Below is a small trained network, with its code and all its weights. Each question gives an input and a target symbol and asks what happens when units are switched off, that is, made to give their printed mean instead of their output.

import numpy as np


def w(rows, s, z=0):
    codes = np.array(rows[::2]) - 128.0
    scale = np.full(codes.shape[1], s)
    scale[-1] = z or s
    return codes * scale


def norm(h):
    return h / np.sqrt((h * h).mean(-1, keepdims=True) + 1e-5)


def f(y):
    return y / 2 * (1 + np.tanh(0.7978845608 * (y + 0.044715 * y**3)))


def softmax(a):
    e = np.exp(a - a.max(-1, keepdims=True))
    return e / e.sum(-1, keepdims=True)


def log_softmax(a):
    a = a - a.max(-1, keepdims=True)
    return a - np.log(np.exp(a).sum(-1, keepdims=True))


def net(x, mask):
    ids = ['ΘΞΣΩαδζηλμτφ'.index(c) for c in x.split()]
    T = len(ids)
    res = E[ids] + P[:T]
    r = norm(res)
    for j in range(2):
        rows = slice(3 * j, 3 * j + 3)
        q, k, v = (r @ M[0][rows].T for M in (Q, K, V))
        z = softmax(np.where(np.tri(T) > 0, q @ k.T / 3**0.5, -1e9)) @ v
        o = O[0][rows]
        res = res + np.where(mask[j], z, o[:, -1]) @ o[:, :-1]
    y = f(norm(res) @ A[0][:, :-1].T + A[0][:, -1])
    res = res + np.where(mask[2:10], y, B[0][:, -1]) @ B[0][:, :-1]
    return log_softmax(norm(res)[-1] @ U[:, :-1].T + U[:, -1])


Q, K, V, O, A, B = {}, {}, {}, {}, {}, {}
E = w([
[248,82,151,115],'Θ',
[96,50,91,42],'Ξ',
[133,107,106,94],'Σ',
[109,152,99,92],'Ω',
[87,201,169,242],'α',
[94,137,195,124],'δ',
[171,157,175,144],'ζ',
[112,165,191,49],'η',
[101,161,61,74],'λ',
[143,200,80,122],'μ',
[35,121,140,152],'τ',
[100,74,86,130],'φ',
],0.018)
P = w([
[107,147,1,112],'0',
[116,130,36,122],'1',
[119,114,60,129],'2',
[126,101,75,134],'3',
[133,89,88,136],'4',
[138,79,98,142],'5',
[139,76,107,145],'6',
[139,66,116,149],'7',
[138,62,123,148],'8',
],0.0086)
Q[0] = w([
[169,95,160,156],'h1',
[99,149,167,183],'h1',
[137,128,71,153],'h1',
[101,202,108,172],'h2',
[152,116,58,102],'h2',
[199,7,52,80],'h2',
],0.012)
K[0] = w([
[130,73,224,62],'h1',
[103,102,97,237],'h1',
[255,176,121,43],'h1',
[161,240,37,50],'h2',
[181,103,18,161],'h2',
[92,89,71,231],'h2',
],0.0095)
V[0] = w([
[71,47,107,212],'h1',
[151,122,171,35],'h1',
[172,178,253,115],'h1',
[37,216,175,97],'h2',
[159,176,118,226],'h2',
[113,2,84,190],'h2',
],0.0077)
O[0] = w([
[254,128,33,124,4],'h1',
[96,70,196,18,213],'h1',
[103,223,78,78,94],'h1',
[101,107,181,176,31],'h2',
[172,12,183,231,59],'h2',
[13,152,101,218,137],'h2',
],0.0062,0.0031)
A[0] = w([
[115,116,57,167,170],'n1',
[195,62,172,153,191],'n2',
[65,156,123,202,3],'n3',
[149,169,141,177,52],'n4',
[121,117,196,29,6],'n5',
[15,108,9,109,148],'n6',
[14,57,145,137,248],'n7',
[49,238,162,166,98],'n8',
],0.013,0.004)
B[0] = w([
[85,121,133,83,173],'n1',
[104,163,119,132,240],'n2',
[152,75,186,61,134],'n3',
[252,105,147,153,124],'n4',
[89,138,195,126,217],'n5',
[104,144,31,103,254],'n6',
[156,150,62,111,226],'n7',
[127,72,119,180,156],'n8',
],0.016,0.0071)
U = w([
[78,187,29,125,201],'Θ',
[255,127,95,13,130],'Ξ',
[147,228,117,199,124],'Σ',
[173,204,136,170,78],'Ω',
[157,127,128,115,37],'α',
[65,95,122,216,138],'δ',
[205,53,147,191,253],'ζ',
[106,130,223,38,176],'η',
[153,125,128,116,40],'λ',
[150,124,124,117,41],'μ',
[158,133,130,125,52],'τ',
[149,144,126,120,32],'φ',
],0.0094,0.0046)

Each question gives the input, a string of symbols that net reads in full, and the target symbol t.
The units are the heads (3 rows each of Q, K, V and O) and the neurons (one row each of A and B). Each row of codes is followed by its name. A weight is (code - 128) times the scale printed after its matrix; where a second scale follows, it is the last column's (O, A, B and U).
mask holds one flag per unit, heads first, then neurons. A switched-off unit (its flag False) gives its mean, the last column of its rows in O or B, instead of its output. The means were averaged over made-up inputs and are rounded, as every weight is.
A unit's drop is (log p(t) with every unit on - log p(t) with that unit switched off) / (log p(t) with every unit on - log p(t) with every unit switched off).
The circuit of an input: a set's keep is (log p(t) with only the set's units on - log p(t) with every unit switched off) / (log p(t) with every unit on - log p(t) with every unit switched off). Starting from all 10 units, units are removed one at a time, each time the one whose removal leaves the highest keep (on an exact tie, the one counted first), for as long as the keep stays at least 0.8.
units of the circuit, in order: the units of the circuit, biggest drop first
unit that matters most: the unit with the biggest drop
top k neurons: the k neurons with the biggest drops, biggest first
which heads matter: for each layer, one digit per head in row order, 1 if its drop is at least 0.15 and else 0, layers parted by /
drop when u is switched off: that unit's drop, to one decimal
input δ μ ζ δ η α, target ζ: unit that matters most -> n8
input Ξ α δ μ Θ, target ζ: top 2 neurons -> n6, n7
input μ η μ η η η Ξ μ, target Σ: top 2 neurons -> n6, n7
input τ Θ λ μ λ ζ ζ, target Σ: which heads matter -> 01
input τ η δ, target η: units of the circuit, in order -> h2, n6
input α λ μ Θ α μ λ Θ δ, target ζ: which heads matter -> 10
input λ η λ Θ α τ μ φ Θ, target Θ: which heads matter -> 11
input δ μ η η μ, target Ξ: which heads matter -> 01
input δ μ Θ Θ μ, target Ξ: units of the circuit, in order -> h2, n6, n2
input Ω Θ Θ δ, target δ: top 4 neurons -> n8, n6, n5, n7
input η Θ Θ, target η: top 2 neurons -> n6, n7
input δ Θ μ δ, target δ: top 3 neurons -> n8, n6, n7
input τ Θ τ ζ Θ Θ δ, target Σ: top 3 neurons -> n2, n6, n4
input Θ Θ Ξ φ ζ Ξ Θ ζ Θ, target Θ: units of the circuit, in order -> h2
input Θ μ Θ η μ δ Σ ζ, target η: top 3 neurons -> n6, n7, n5
input Θ α Θ, target ζ: drop when n6 is switched off -> 0.5
input ζ μ η η Θ, target η: drop when h1 is switched off -> 1.0
input η Θ Θ τ δ, target Σ: drop when h1 is switched off -> 0.9
